Below is a small trained network, with its code and all its weights. Each question gives an input and a target symbol and asks what happens when units are switched off, that is, made to give their printed mean instead of their output.

import numpy as np


def w(rows, s, z=0):
    codes = np.array(rows[::2]) - 128.0
    scale = np.full(codes.shape[1], s)
    scale[-1] = z or s
    return codes * scale


def f(y):
    return np.maximum(y, 0)


def softmax(a):
    e = np.exp(a - a.max(-1, keepdims=True))
    return e / e.sum(-1, keepdims=True)


def log_softmax(a):
    a = a - a.max(-1, keepdims=True)
    return a - np.log(np.exp(a).sum(-1, keepdims=True))


def net(x, mask):
    ids = ['αελμτψω'.index(c) for c in x.split()]
    T = len(ids)
    res = E[ids] + P[:T]
    u = 0
    for l in range(2):
        q, k, v = (res @ M[l].T for M in (Q, K, V))
        z = softmax(np.where(np.tri(T) > 0, q @ k.T / 2**0.5, -1e9)) @ v
        res = res + np.where(mask[u], z, O[l][:, -1]) @ O[l][:, :-1]
        u += 1
        y = f(res @ A[l][:, :-1].T + A[l][:, -1])
        res = res + np.where(mask[u : u + 8], y, B[l][:, -1]) @ B[l][:, :-1]
        u += 8
    return log_softmax(res[-1] @ U[:, :-1].T + U[:, -1])


Q, K, V, O, A, B = {}, {}, {}, {}, {}, {}
E = w([
[185,82,114,150],'α',
[100,140,103,117],'ε',
[107,106,105,164],'λ',
[91,110,254,132],'μ',
[100,153,108,103],'τ',
[124,192,148,180],'ψ',
[59,83,100,165],'ω',
],0.016)
P = w([
[203,44,163,79],'0',
[182,78,136,81],'1',
[169,99,129,101],'2',
[126,116,155,114],'3',
[152,123,96,134],'4',
[129,133,83,131],'5',
[115,138,69,146],'6',
[93,142,69,159],'7',
[73,140,58,160],'8',
[63,152,49,177],'9',
[38,166,46,168],'10',
[21,180,60,193],'11',
[16,189,32,189],'12',
[4,206,26,194],'13',
],0.004)
Q[0] = w([
[249,50,90,105],'0.h0',
[68,190,26,192],'0.h0',
],0.015)
K[0] = w([
[81,112,159,3],'0.h0',
[89,180,174,233],'0.h0',
],0.017)
V[0] = w([
[119,102,166,253],'0.h0',
[130,224,77,108],'0.h0',
],0.0076)
O[0] = w([
[115,100,3,241,252],'0.h0',
[39,187,156,63,191],'0.h0',
],0.0047,0.0038)
A[0] = w([
[74,12,125,75,68],'0.n0',
[50,196,137,106,68],'0.n1',
[189,78,223,131,123],'0.n2',
[53,137,208,74,180],'0.n3',
[105,119,189,155,77],'0.n4',
[179,218,145,83,91],'0.n5',
[146,82,254,195,199],'0.n6',
[147,119,132,174,3],'0.n7',
],0.0075,0.0027)
B[0] = w([
[133,116,254,191,166],'0.n0',
[122,61,120,197,251],'0.n1',
[190,71,62,117,183],'0.n2',
[164,185,79,67,211],'0.n3',
[148,144,91,96,165],'0.n4',
[138,95,139,195,142],'0.n5',
[227,149,39,158,249],'0.n6',
[83,108,166,88,130],'0.n7',
],0.0094,0.0024)
Q[1] = w([
[111,132,1,180],'1.h0',
[119,97,98,82],'1.h0',
],0.028)
K[1] = w([
[4,190,62,192],'1.h0',
[102,195,176,156],'1.h0',
],0.019)
V[1] = w([
[80,83,60,78],'1.h0',
[132,186,8,15],'1.h0',
],0.014)
O[1] = w([
[162,71,99,34,131],'1.h0',
[105,169,4,102,3],'1.h0',
],0.011,0.0046)
A[1] = w([
[39,190,205,147,58],'1.n0',
[154,86,22,167,183],'1.n1',
[2,112,143,147,147],'1.n2',
[132,185,195,1,96],'1.n3',
[109,150,240,27,253],'1.n4',
[120,125,134,127,252],'1.n5',
[86,64,105,100,119],'1.n6',
[163,247,192,126,86],'1.n7',
],0.0082,0.005)
B[1] = w([
[146,39,131,51,203],'1.n0',
[153,139,190,68,253],'1.n1',
[179,178,94,170,227],'1.n2',
[66,159,53,147,134],'1.n3',
[91,81,2,83,178],'1.n4',
[54,158,160,197,231],'1.n5',
[137,78,166,105,163],'1.n6',
[116,112,51,197,174],'1.n7',
],0.016,0.006)
U = w([
[199,104,200,87,63],'α',
[254,139,42,111,18],'ε',
[66,206,61,58,159],'λ',
[98,35,157,83,4],'μ',
[78,176,137,14,220],'τ',
[116,61,17,161,124],'ψ',
[101,209,184,186,253],'ω',
],0.0048,0.0041)

Each question gives the input, a string of symbols that net reads in full, and the target symbol t.
The units are the heads (2 rows each of Q, K, V and O) and the neurons (one row each of A and B). Each row of codes is followed by its name. A weight is (code - 128) times the scale printed after its matrix; where a second scale follows, it is the last column's (O, A, B and U).
mask holds one flag per unit, layer by layer, with each layer's heads first. A switched-off unit (its flag False) gives its mean, the last column of its rows in O or B, instead of its output. The means were averaged over made-up inputs and are rounded, as every weight is.
A unit's drop is (log p(t) with every unit on - log p(t) with that unit switched off) / (log p(t) with every unit on - log p(t) with every unit switched off).
The circuit of an input: a set's keep is (log p(t) with only the set's units on - log p(t) with every unit switched off) / (log p(t) with every unit on - log p(t) with every unit switched off). Starting from the 12 units with the biggest drops (on a tie, the unit counted first), units are removed one at a time, each time the one whose removal leaves the highest keep (on an exact tie, the one counted first), for as long as the keep stays at least 0.8.
circuit, biggest first: the units of the circuit, biggest drop first
most important unit: the unit with the biggest drop
k most important neurons: the k neurons with the biggest drops, biggest first
top k neurons in layer l: the k neurons of layer l with the biggest drops, biggest first
drop when u is switched off: that unit's drop, to one decimal
input ε ε λ ψ ψ λ ε α λ μ ε τ τ, target τ: circuit, biggest first : (1.h0, 1.n1)
input ω ε ψ, target ψ: top 3 neurons in layer 1 : (1.n7, 1.n4, 1.n1)
input λ ε ψ μ ψ ψ λ λ μ λ μ λ α, target α: circuit, biggest first : (1.n1, 0.h0, 1.n4)
input τ τ ψ ψ ψ ψ μ α τ ε α τ λ, target τ: top 2 neurons in layer 0 : (0.n0, 0.n1)
input ψ ψ α, target ω: circuit, biggest first : (1.h0)
input λ τ τ ψ ψ ψ ε μ ψ τ μ τ α, target τ: circuit, biggest first : (1.h0, 1.n1)
input μ μ ψ ψ, target ψ: 2 most important neurons : (1.n7, 1.n0)
input ε λ ψ λ ε τ λ, target τ: 3 most important neurons : (1.n1, 0.n1, 0.n0)
input ψ λ τ τ α τ λ τ ψ τ ω μ, target ψ: 2 most important neurons : (0.n0, 0.n6)
input τ ψ ψ λ μ, target ε: circuit, biggest first : (0.n6, 0.n2)
input ε μ λ λ ψ ψ λ ψ α, target ω: circuit, biggest first : (1.h0, 1.n0)
input ψ λ α ψ ε ψ τ ψ ε μ ω τ, target ψ: 3 most important neurons : (1.n4, 0.n0, 1.n1)
input μ τ τ α α, target τ: circuit, biggest first : (1.n1, 1.h0)
input λ ψ ψ λ ψ ψ ψ ε λ α ω μ μ, target ψ: most important unit : 1.h0
input τ ε ε, target τ: 2 most important neurons : (1.n1, 0.n3)
input ψ ψ τ μ α ψ ε λ τ ε ε ε, target τ: 2 most important neurons : (1.n1, 0.n0)
input μ ψ ε ψ ψ λ, target ω: drop when 0.h0 is switched off : 0.0
input λ ψ τ τ τ λ ψ λ λ ω τ, target ψ: drop when 1.n1 is switched off : 0.4
input λ λ λ λ τ μ, target ε: drop when 1.n1 is switched off : -0.2
